Below are the code and all the weights of a small trained network. Each question names an input and a target symbol and asks about switching units off, where a switched-off unit gives its printed mean instead of its output.

import numpy as np


def w(rows, s, z=0):
    codes = np.array(rows[::2]) - 128.0
    scale = np.full(codes.shape[1], s)
    scale[-1] = z or s
    return codes * scale


def norm(h):
    return h / np.sqrt((h * h).mean(-1, keepdims=True) + 1e-5)


def f(y):
    return y / 2 * (1 + np.tanh(0.7978845608 * (y + 0.044715 * y**3)))


def softmax(a):
    e = np.exp(a - a.max(-1, keepdims=True))
    return e / e.sum(-1, keepdims=True)


def log_softmax(a):
    a = a - a.max(-1, keepdims=True)
    return a - np.log(np.exp(a).sum(-1, keepdims=True))


def net(x, mask):
    ids = ['αβγεημξπτφω'.index(c) for c in x.split()]
    T = len(ids)
    res = E[ids] + P[:T]
    r = norm(res)
    for j in range(2):
        rows = slice(3 * j, 3 * j + 3)
        q, k, v = (r @ M[0][rows].T for M in (Q, K, V))
        z = softmax(np.where(np.tri(T) > 0, q @ k.T / 3**0.5, -1e9)) @ v
        o = O[0][rows]
        res = res + np.where(mask[j], z, o[:, -1]) @ o[:, :-1]
    y = f(norm(res) @ A[0][:, :-1].T + A[0][:, -1])
    res = res + np.where(mask[2:10], y, B[0][:, -1]) @ B[0][:, :-1]
    return log_softmax(norm(res)[-1] @ U[:, :-1].T + U[:, -1])


Q, K, V, O, A, B = {}, {}, {}, {}, {}, {}
E = w([
[41,114,64,102,174,71,153],'α',
[164,167,153,167,82,83,242],'β',
[205,121,124,80,77,37,153],'γ',
[98,47,123,81,77,70,78],'ε',
[139,167,136,92,194,140,238],'η',
[196,49,14,122,116,183,87],'μ',
[134,194,81,56,204,123,152],'ξ',
[214,137,228,87,110,118,161],'π',
[117,117,227,179,112,144,228],'τ',
[128,53,251,109,140,172,137],'φ',
[29,47,170,150,105,129,107],'ω',
],0.013)
P = w([
[136,93,168,82,225,71,118],'0',
[147,103,160,81,181,95,140],'1',
[134,109,143,85,151,102,143],'2',
[128,113,129,84,122,115,150],'3',
[120,121,118,82,96,125,156],'4',
[108,127,112,84,72,138,156],'5',
[98,136,114,70,48,154,166],'6',
[82,152,115,52,25,171,167],'7',
[52,182,129,21,1,193,159],'8',
],0.0066)
Q[0] = w([
[32,218,61,187,114,122,90],'head 0',
[184,232,72,144,84,81,168],'head 0',
[143,78,28,18,108,91,51],'head 0',
[117,90,78,173,253,118,96],'head 1',
[60,101,40,154,132,112,139],'head 1',
[155,203,169,23,188,139,166],'head 1',
],0.04)
K[0] = w([
[48,138,2,252,77,151,154],'head 0',
[185,226,65,123,114,75,230],'head 0',
[183,78,28,75,102,128,11],'head 0',
[110,143,210,88,224,51,120],'head 1',
[39,104,87,112,179,16,156],'head 1',
[212,124,36,144,216,189,91],'head 1',
],0.035)
V[0] = w([
[47,180,160,106,37,151,127],'head 0',
[105,162,132,64,2,208,150],'head 0',
[110,139,136,157,141,72,100],'head 0',
[149,79,76,142,145,140,129],'head 1',
[193,77,148,184,215,56,81],'head 1',
[98,195,134,106,90,115,80],'head 1',
],0.0095)
O[0] = w([
[255,215,166,92,167,140,213,5],'head 0',
[94,137,102,160,185,142,145,219],'head 0',
[186,142,184,94,124,148,174,7],'head 0',
[134,165,121,229,182,224,99,167],'head 1',
[143,219,112,129,138,187,219,86],'head 1',
[120,106,206,152,122,113,228,29],'head 1',
],0.0057,0.0023)
A[0] = w([
[145,94,162,132,169,68,92,161],'neuron 0',
[135,132,168,144,2,167,101,95],'neuron 1',
[96,147,120,108,95,124,132,63],'neuron 2',
[90,156,139,171,85,129,118,146],'neuron 3',
[129,121,137,124,115,122,160,74],'neuron 4',
[151,171,131,138,120,117,96,34],'neuron 5',
[138,165,160,141,92,153,96,2],'neuron 6',
[76,194,150,151,58,146,79,2],'neuron 7',
],0.036,0.0061)
B[0] = w([
[157,116,145,102,187,108,139,252],'neuron 0',
[62,181,86,132,1,200,140,188],'neuron 1',
[116,142,127,127,81,158,131,180],'neuron 2',
[113,122,112,135,94,103,156,144],'neuron 3',
[137,123,134,98,160,122,128,174],'neuron 4',
[136,164,101,103,124,88,95,129],'neuron 5',
[128,88,177,145,86,135,118,132],'neuron 6',
[60,165,182,162,95,147,87,147],'neuron 7',
],0.048,0.012)
U = w([
[134,111,199,96,201,61,165,254],'α',
[116,154,70,51,64,228,169,96],'β',
[158,202,63,110,138,54,50,61],'γ',
[163,174,103,214,200,188,163,84],'ε',
[106,31,42,165,157,139,46,161],'η',
[220,128,177,145,80,104,58,106],'μ',
[150,25,210,163,138,234,131,54],'ξ',
[26,46,118,121,118,16,177,37],'π',
[56,167,173,163,178,117,67,90],'τ',
[169,169,73,188,119,31,201,85],'φ',
[144,66,149,222,124,122,254,77],'ω',
],0.0078,0.0069)

Each question gives the input, a string of symbols that net reads in full, and the target symbol t.
The units are the heads (3 rows each of Q, K, V and O) and the neurons (one row each of A and B). Each row of codes is followed by its name. A weight is (code - 128) times the scale printed after its matrix; where a second scale follows, it is the last column's (O, A, B and U).
mask holds one flag per unit, heads first, then neurons. A switched-off unit (its flag False) gives its mean, the last column of its rows in O or B, instead of its output. The means were averaged over made-up inputs and are rounded, as every weight is.
A unit's drop is (log p(t) with every unit on - log p(t) with that unit switched off) / (log p(t) with every unit on - log p(t) with every unit switched off).
The circuit of an input: a set's keep is (log p(t) with only the set's units on - log p(t) with every unit switched off) / (log p(t) with every unit on - log p(t) with every unit switched off). Starting from all 10 units, units are removed one at a time, each time the one whose removal leaves the highest keep (on an exact tie, the one counted first), for as long as the keep stays at least 0.8.
units of the circuit, in order: the units of the circuit, biggest drop first
most important unit: the unit with the biggest drop
k most important neurons: the k neurons with the biggest drops, biggest first
which heads matter: for each layer, one digit per head in row order, 1 if its drop is at least 0.15 and else 0, layers parted by /
drop of u: that unit's drop, to one decimal
input φ γ π α, target α: which heads matter : 01
input τ ξ γ η, target α: which heads matter : 00
input φ γ μ, target η: units of the circuit, in order : neuron 1; neuron 0
input π ε ε ξ α φ γ, target α: units of the circuit, in order : head 0; neuron 1
input μ π η, target ε: units of the circuit, in order : head 1; neuron 1; neuron 0; neuron 2
input γ ξ ε ξ α, target α: most important unit : head 1
input ε φ η ξ ε μ, target η: units of the circuit, in order : head 0; neuron 1; neuron 0
input τ φ ε ε ε α η, target α: which heads matter : 01
input β μ α, target π: which heads matter : 10
input μ η ε τ η τ ε η π, target μ: 2 most important neurons : neuron 6; neuron 0
input μ ξ τ, target ω: 4 most important neurons : neuron 0; neuron 1; neuron 3; neuron 7
input α φ β ξ α φ μ ω π, target μ: 4 most important neurons : neuron 6; neuron 5; neuron 0; neuron 1
input ξ ε ε ε μ η ε φ, target ξ: 3 most important neurons : neuron 0; neuron 1; neuron 6
input ξ π ξ ε, target α: most important unit : head 0
input μ ε τ ε ε ξ γ, target γ: drop of neuron 5 : 0.6
input φ ξ μ π β φ γ, target γ: drop of neuron 0 : 0.2
input φ ξ γ, target α: drop of neuron 2 : 0.0
input β ξ γ ξ α ξ τ ξ ω, target α: drop of head 1 : 0.1
